lozu: -123  703  240  -50  198  47  -10  -84  -375  -344  -21  65  137  -131  -84  -374  -144  -212  147  -61  -368  84  25  102  427  179  50  -83  -154  4  -156  -13  -114  -213  -223  39  -188  -16  -52  232  104  300  -40  57  19  -56  -16  -113  -2  -205  321  -126  153  -157  -76  14  -127  87
Zek: 208  238  108  -86  -375  -81  134  -25  211  -567  -86  114  22  294  -135  228  111  -162  -164  284  274  161  -153  -72  90  129  320  334  -57  -157  21  108  -281  -208  279  161  -81  -350  29  138  360  347  -212  -11  55  138  -40  131  -66  88  -25  275  -173  13  -353  90  178  -150
Sugo: 159  26  45  -112  -462  -83  86  -197  -204  -70  -20  -237  -158  545  41  -97  162  97  -234  -50  111  -91  -283  91  -135  -79  -479  50  -383  74  157  35  162  -33  -71  126  -31  18  -315  144  -72  -27  92  -20  -74  -30  26  -168  113  -117  264  80  135  39  -39  -77  -92  -73
Dom: -353  233  -27  90  -312  -130  44  -154  502  -313  83  -119  -114  -72  -172  -138  -68  -118  -141  298  -94  79  -216  107  -195  37  282  27  188  107  -861  -113  -261  -94  254  -191  119  -181  -53  87  568  238  -72  27  -134  -33  18  -40  10  69  -530  -2  534  78  -168  -186  -54  -237
pul: -50  -88  308  -480  118  -27  -41  -59  209  66  -5  -49  -76  62  4  5  -45  -92  95  -229  -307  -101  -167  -44  -160  -185  12  -375  -479  118  -123  27  -171  59  -233  -85  132  290  -97  -24  35  -120  44  61  -74  32  -135  -142  -26  -191  -36  -190  -217  -180  34  174  -209  14
asked: 208  238  108  -86  -375  -81  134  -25  211  -567  -86  114  22  294  -135  228  111  -162  -164  284  274  161  -153  -72  90  129  320  334  -57  -157  21  108  -281  -208  279  161  -81  -350  29  138  360  347  -212  -11  55  138  -40  131  -66  88  -25  275  -173  13  -353  90  178  -150 | Zek
asked: -50  -88  308  -480  118  -27  -41  -59  209  66  -5  -49  -76  62  4  5  -45  -92  95  -229  -307  -101  -167  -44  -160  -185  12  -375  -479  118  -123  27  -171  59  -233  -85  132  290  -97  -24  35  -120  44  61  -74  32  -135  -142  -26  -191  -36  -190  -217  -180  34  174  -209  14 | pul

gemop: 100  -109  -41  319  289  131  296  319  14  -153  565  -97  64  -134  66  -34  24  53  -574  84  -270  -105  181  425  54  361  47  -104  201  63  425  112  -143  51  -21  414
narir: 32  152  36  -117  -15  -90  -79  64  21  -8  -235  -83  6  61  46  75  16  -19  31  -9  33  9  -60  -172  61  -81  -38  7  -116  26  -38  10  20  67  -121  -64
forop: -47  65  28  -154  -106  -59  -145  -145  4  55  -269  37  9  66  -26  25  -16  -31  264  -42  128  49  -91  -203  -30  -162  -32  63  -93  -23  -204  -53  65  -5  3  -198
ridug: 32  155  27  -103  63  -87  -68  27  21  -12  -199  -86  -9  45  43  81  18  -19  -15  -1  15  -4  -52  -160  67  -58  -45  -17  -124  35  -8  5  27  80  -128  -31
sume: -18  -25  35  -155  -103  -71  -126  63  -7  48  -288  0  13  63  -7  36  -9  -14  222  -34  107  33  -88  -211  -9  -162  -30  43  -125  -18  -163  -28  53  6  -35  -167
dedi: 100  -109  -41  319  289  131  296  319  14  -153  565  -97  -43  -134  66  -34  24  53  -574  84  -270  -13  -57  -147  56  -46  -33  -14  -119  28  -20  5  23  79  -130  -25
mekam: 294  548  67  -64  301  -194  26  453  94  -282  -274  -450  -37  90  280  278  136  -56  -647  92  -225  -146  -37  -200  329  151  -99  -165  -324  184  370  191  -54  368  -589  290
sugez: 65  -169  -49  322  -26  155  287  272  11  -124  588  -58  -23  -150  37  -74  20  22  -510  76  -240  -107  194  446  16  347  54  -88  237  56  390  91  -133  8  42  386
asked: 100  -109  -41  319  289  131  296  319  14  -153  565  -97  64  -134  66  -34  24  53  -574  84  -270  -105  181  425  54  361  47  -104  201  63  425  112  -143  51  -21  414 | gemop
next: -240  -107  194  446  16  347  54  -88  237 | 56
asked: 100  -109  -41  319  289  131  296  319  14  -153  565  -97  -43  -134  66  -34  24  53  -574  84  -270  -13  -57  -147  56  -46  -33  -14  -119  28  -20  5  23  79  -130  -25 | dedi
both gemop ridug:  | 63

